Here is a tiny trained network, its code and every weight. The questions are about switching its units off for an input and a class, where a switched-off unit gives its printed mean instead of its output.

import numpy as np


def w(rows, s, z=0):
    codes = np.array(rows[::2]) - 128.0
    scale = np.full(codes.shape[1], s)
    scale[-1] = z or s
    return codes * scale


def f(y):
    return y / 2 * (1 + np.tanh(0.7978845608 * (y + 0.044715 * y**3)))


def log_softmax(a):
    a = a - a.max(-1, keepdims=True)
    return a - np.log(np.exp(a).sum(-1, keepdims=True))


def net(x, mask):
    res = np.array(x, float).reshape(1, 4) / 4 @ E
    y = f(res @ A[0][:, :-1].T + A[0][:, -1])
    res = res + np.where(mask, y, B[0][:, -1]) @ B[0][:, :-1]
    return log_softmax(res[-1] @ U[:, :-1].T + U[:, -1])


A, B = {}, {}
E = w([
[175,115,118,71,152,92,186,49,122,159,125,117],'x0',
[151,91,115,180,143,70,131,106,114,115,135,202],'x1',
[169,171,104,195,125,143,179,131,251,77,144,135],'x2',
[125,163,146,94,42,137,117,113,170,105,64,131],'x3',
],0.015)
A[0] = w([
[160,29,121,110,218,68,153,57,54,198,176,171,137],'n1',
[121,7,93,251,254,113,94,179,75,140,223,208,192],'n2',
[119,169,126,155,61,105,146,134,145,44,78,159,3],'n3',
[123,17,155,124,110,42,57,97,33,120,107,190,179],'n4',
[80,120,165,213,148,178,67,234,118,74,200,90,139],'n5',
[186,118,78,226,233,126,191,101,170,56,188,159,130],'n6',
[184,131,121,135,59,112,136,82,226,46,49,187,147],'n7',
[174,145,84,80,203,183,187,81,184,175,187,32,131],'n8',
],0.0082,0.005)
B[0] = w([
[109,70,173,248,156,75,118,107,118,131,54,177,238],'n1',
[206,160,162,115,89,38,91,130,104,68,143,105,252],'n2',
[150,128,181,151,111,110,149,112,109,123,62,144,167],'n3',
[98,88,131,121,162,170,111,89,84,159,96,180,227],'n4',
[104,172,97,113,107,105,81,178,88,63,168,160,214],'n5',
[86,97,116,86,175,159,163,150,137,167,138,28,227],'n6',
[213,141,140,177,118,108,167,106,161,65,111,95,227],'n7',
[108,103,135,164,170,76,109,117,66,107,73,176,197],'n8',
],0.012,0.017)
U = w([
[86,152,53,137,132,151,94,154,127,127,199,218,98],'0',
[176,148,135,194,104,128,166,101,215,112,109,158,192],'1',
[168,165,136,120,103,91,98,142,112,106,153,97,156],'2',
[152,112,93,152,181,111,198,111,192,130,163,74,38],'3',
[141,73,107,144,130,155,151,131,150,172,204,149,28],'4',
[100,88,162,56,112,206,114,75,107,253,101,97,63],'5',
[40,113,113,101,133,209,100,176,101,149,111,91,8],'6',
[119,92,147,164,172,100,110,102,79,136,70,176,253],'7',
],0.014,0.0049)

Each question gives the input, the list of numbers given to net, and the class t.
The units are the neurons (one row each of A and B). Each row of codes is followed by its name. A weight is (code - 128) times the scale printed after its matrix; where a second scale follows, it is the last column's (A, B and U).
mask holds one flag per neuron, in row order. A switched-off neuron (its flag False) gives its mean, the last column of its row in B, instead of its output. The means were averaged over made-up inputs and are rounded, as every weight is.
A unit's drop is (log p(t) with every unit on - log p(t) with that unit switched off) / (log p(t) with every unit on - log p(t) with every unit switched off).
The circuit of an input: a set's keep is (log p(t) with only the set's units on - log p(t) with every unit switched off) / (log p(t) with every unit on - log p(t) with every unit switched off). Starting from all 8 units, units are removed one at a time, each time the one whose removal leaves the highest keep (on an exact tie, the one counted first), for as long as the keep stays at least 0.8.
circuit, biggest first: the units of the circuit, biggest drop first
top k neurons: the k neurons with the biggest drops, biggest first
input [3,7,-1,8], class 1: circuit, biggest first	(n7)
input [-7,-8,2,3], class 0: circuit, biggest first	(n2, n5)
input [-5,1,-1,2], class 0: top 2 neurons	(n2, n1)
input [1,-5,2,2], class 1: circuit, biggest first	(n4, n5)
input [-5,3,7,0], class 2: circuit, biggest first	(n5, n1)
input [2,-5,1,4], class 1: circuit, biggest first	(n4, n5)
input [-3,-8,-5,-8], class 2: circuit, biggest first	(n5, n2)
input [-3,-8,-8,5], class 5: circuit, biggest first	(n5, n8)
input [5,6,6,5], class 3: top 2 neurons	(n6, n1)
input [-1,8,3,-1], class 3: top 3 neurons	(n6, n5, n8)
input [-6,6,-1,2], class 2: top 4 neurons	(n1, n2, n8, n5)
input [-2,-7,-6,8], class 5: top 2 neurons	(n5, n2)
input [2,2,5,2], class 3: circuit, biggest first	(n6, n1)
input [3,6,8,-6], class 3: circuit, biggest first	(n6)
input [0,-7,8,-8], class 6: top 2 neurons	(n6, n7)
input [-6,-6,3,-6], class 0: top 3 neurons	(n5, n7, n3)
input [3,0,-2,6], class 1: top 2 neurons	(n6, n2)
input [-6,-3,-3,7], class 2: top 3 neurons	(n6, n1, n4)
input [-8,8,-2,1], class 2: top 2 neurons	(n2, n1)
input [8,-3,4,2], class 3: circuit, biggest first	(n1)
